Below is a small trained network, with its code and all its weights. Each question gives an input and a target symbol and asks what happens when units are switched off, that is, made to give their printed mean instead of their output.

import numpy as np


def w(rows, s, z=0):
    codes = np.array(rows[::2]) - 128.0
    scale = np.full(codes.shape[1], s)
    scale[-1] = z or s
    return codes * scale


def norm(h):
    return h / np.sqrt((h * h).mean(-1, keepdims=True) + 1e-5)


def softmax(a):
    e = np.exp(a - a.max(-1, keepdims=True))
    return e / e.sum(-1, keepdims=True)


def log_softmax(a):
    a = a - a.max(-1, keepdims=True)
    return a - np.log(np.exp(a).sum(-1, keepdims=True))


def net(x, mask):
    ids = ['Πβγηθτψω'.index(c) for c in x.split()]
    T = len(ids)
    res = E[ids] + P[:T]
    u = 0
    for l in range(3):
        r = norm(res)
        for j in range(2):
            rows = slice(3 * j, 3 * j + 3)
            q, k, v = (r @ M[l][rows].T for M in (Q, K, V))
            z = softmax(np.where(np.tri(T) > 0, q @ k.T / 3**0.5, -1e9)) @ v
            o = O[l][rows]
            res = res + np.where(mask[u + j], z, o[:, -1]) @ o[:, :-1]
        u += 2
    return log_softmax(norm(res)[-1] @ U[:, :-1].T + U[:, -1])


Q, K, V, O = {}, {}, {}, {}
E = w([
[158,136,135],'Π',
[136,105,135],'β',
[124,104,133],'γ',
[109,101,171],'η',
[138,120,172],'θ',
[131,128,151],'τ',
[108,122,160],'ψ',
[78,3,73],'ω',
],0.027)
P = w([
[129,235,59],'0',
[189,45,197],'1',
[122,89,241],'2',
[183,116,203],'3',
[175,60,216],'4',
[169,190,253],'5',
[199,171,207],'6',
[133,136,232],'7',
[137,49,228],'8',
[185,124,203],'9',
[235,89,167],'10',
],0.0043)
Q[0] = w([
[82,155,85],'L0H0',
[163,116,252],'L0H0',
[126,130,76],'L0H0',
[125,64,110],'L0H1',
[92,184,134],'L0H1',
[146,81,132],'L0H1',
],0.017)
K[0] = w([
[213,17,235],'L0H0',
[83,112,6],'L0H0',
[171,54,196],'L0H0',
[119,185,165],'L0H1',
[130,97,212],'L0H1',
[154,134,74],'L0H1',
],0.012)
V[0] = w([
[36,112,183],'L0H0',
[223,243,49],'L0H0',
[31,234,118],'L0H0',
[5,75,115],'L0H1',
[137,1,214],'L0H1',
[114,113,144],'L0H1',
],0.0087)
O[0] = w([
[1,173,80,137],'L0H0',
[137,125,241,66],'L0H0',
[81,161,209,68],'L0H0',
[92,129,86,110],'L0H1',
[125,132,72,255],'L0H1',
[101,131,107,142],'L0H1',
],0.011,0.0089)
Q[1] = w([
[2,129,201],'L1H0',
[210,62,53],'L1H0',
[197,127,187],'L1H0',
[119,166,158],'L1H1',
[134,97,73],'L1H1',
[143,116,90],'L1H1',
],0.0094)
K[1] = w([
[104,100,49],'L1H0',
[250,192,167],'L1H0',
[62,81,160],'L1H0',
[139,178,157],'L1H1',
[193,105,207],'L1H1',
[147,90,71],'L1H1',
],0.011)
V[1] = w([
[26,42,3],'L1H0',
[103,199,82],'L1H0',
[144,165,217],'L1H0',
[135,205,62],'L1H1',
[178,245,40],'L1H1',
[175,59,145],'L1H1',
],0.0075)
O[1] = w([
[181,197,201,252],'L1H0',
[123,169,68,140],'L1H0',
[2,137,89,26],'L1H0',
[168,149,136,164],'L1H1',
[201,156,121,175],'L1H1',
[111,82,81,166],'L1H1',
],0.0066,0.0026)
Q[2] = w([
[88,41,232],'L2H0',
[197,99,63],'L2H0',
[79,119,255],'L2H0',
[156,241,119],'L2H1',
[194,215,32],'L2H1',
[124,75,195],'L2H1',
],0.012)
K[2] = w([
[211,167,52],'L2H0',
[54,101,140],'L2H0',
[193,94,90],'L2H0',
[86,120,100],'L2H1',
[110,26,113],'L2H1',
[236,248,151],'L2H1',
],0.016)
V[2] = w([
[112,143,69],'L2H0',
[19,157,106],'L2H0',
[117,82,54],'L2H0',
[2,91,142],'L2H1',
[130,41,142],'L2H1',
[76,12,87],'L2H1',
],0.013)
O[2] = w([
[120,152,47,184],'L2H0',
[49,118,138,146],'L2H0',
[73,80,7,213],'L2H0',
[114,95,148,103],'L2H1',
[139,71,127,178],'L2H1',
[72,31,27,255],'L2H1',
],0.011,0.0048)
U = w([
[155,63,226,176],'Π',
[218,1,115,118],'β',
[188,206,112,82],'γ',
[94,199,95,21],'η',
[59,84,89,164],'θ',
[53,58,208,219],'τ',
[29,206,184,197],'ψ',
[142,120,125,2],'ω',
],0.015,0.0044)

Each question gives the input, a string of symbols that net reads in full, and the target symbol t.
The units are the heads (3 rows each of Q, K, V and O). Each row of codes is followed by its name. A weight is (code - 128) times the scale printed after its matrix; where a second scale follows, it is the last column's (O and U).
mask holds one flag per head, layer by layer. A switched-off head (its flag False) gives its mean, the last column of its rows in O, instead of its output. The means were averaged over made-up inputs and are rounded, as every weight is.
A unit's drop is (log p(t) with every unit on - log p(t) with that unit switched off) / (log p(t) with every unit on - log p(t) with every unit switched off).
The circuit of an input: a set's keep is (log p(t) with only the set's units on - log p(t) with every unit switched off) / (log p(t) with every unit on - log p(t) with every unit switched off). Starting from all 6 units, units are removed one at a time, each time the one whose removal leaves the highest keep (on an exact tie, the one counted first), for as long as the keep stays at least 0.8.
circuit, biggest first: the units of the circuit, biggest drop first
unit that matters most: the unit with the biggest drop
heads that matter: for each layer, one digit per head in row order, 1 if its drop is at least 0.15 and else 0, layers parted by /
drop of u: that unit's drop, to one decimal
input Π β Π ψ β Π Π β γ, target Π: unit that matters most => L0H0
input ψ γ ψ, target ψ: circuit, biggest first => [L0H0, L1H0]
input γ γ ψ η, target γ: heads that matter => 00 / 10 / 01
input τ β Π γ τ ψ γ, target τ: heads that matter => 10 / 10 / 00
input τ Π β β β Π, target τ: heads that matter => 10 / 10 / 00
input η β τ η Π, target η: circuit, biggest first => [L0H0, L1H0, L2H1]
input ψ β β β β β β ψ γ ψ τ, target ψ: heads that matter => 10 / 00 / 00
input τ ψ β Π β ψ τ γ β, target τ: heads that matter => 10 / 10 / 00
input γ ψ β τ β, target γ: circuit, biggest first => [L1H0, L2H1]
input θ β ψ Π, target θ: circuit, biggest first => [L0H1, L0H0, L1H0]
input ψ β ψ ψ ψ, target ψ: circuit, biggest first => [L0H0, L2H1]
input Π γ β ψ β Π β, target Π: heads that matter => 10 / 00 / 00
input θ Π ψ Π, target θ: circuit, biggest first => [L0H0, L2H0]
input η β ψ, target η: unit that matters most => L0H0
input θ β β γ β γ θ, target θ: circuit, biggest first => [L0H1, L1H0, L0H0]
input γ β ψ ψ ψ ψ ψ, target γ: drop of L1H0 => 0.9
input γ β τ β β β Π β ψ β Π, target γ: drop of L0H1 => 0.0
input γ β β β β θ, target γ: drop of L1H0 => 0.8
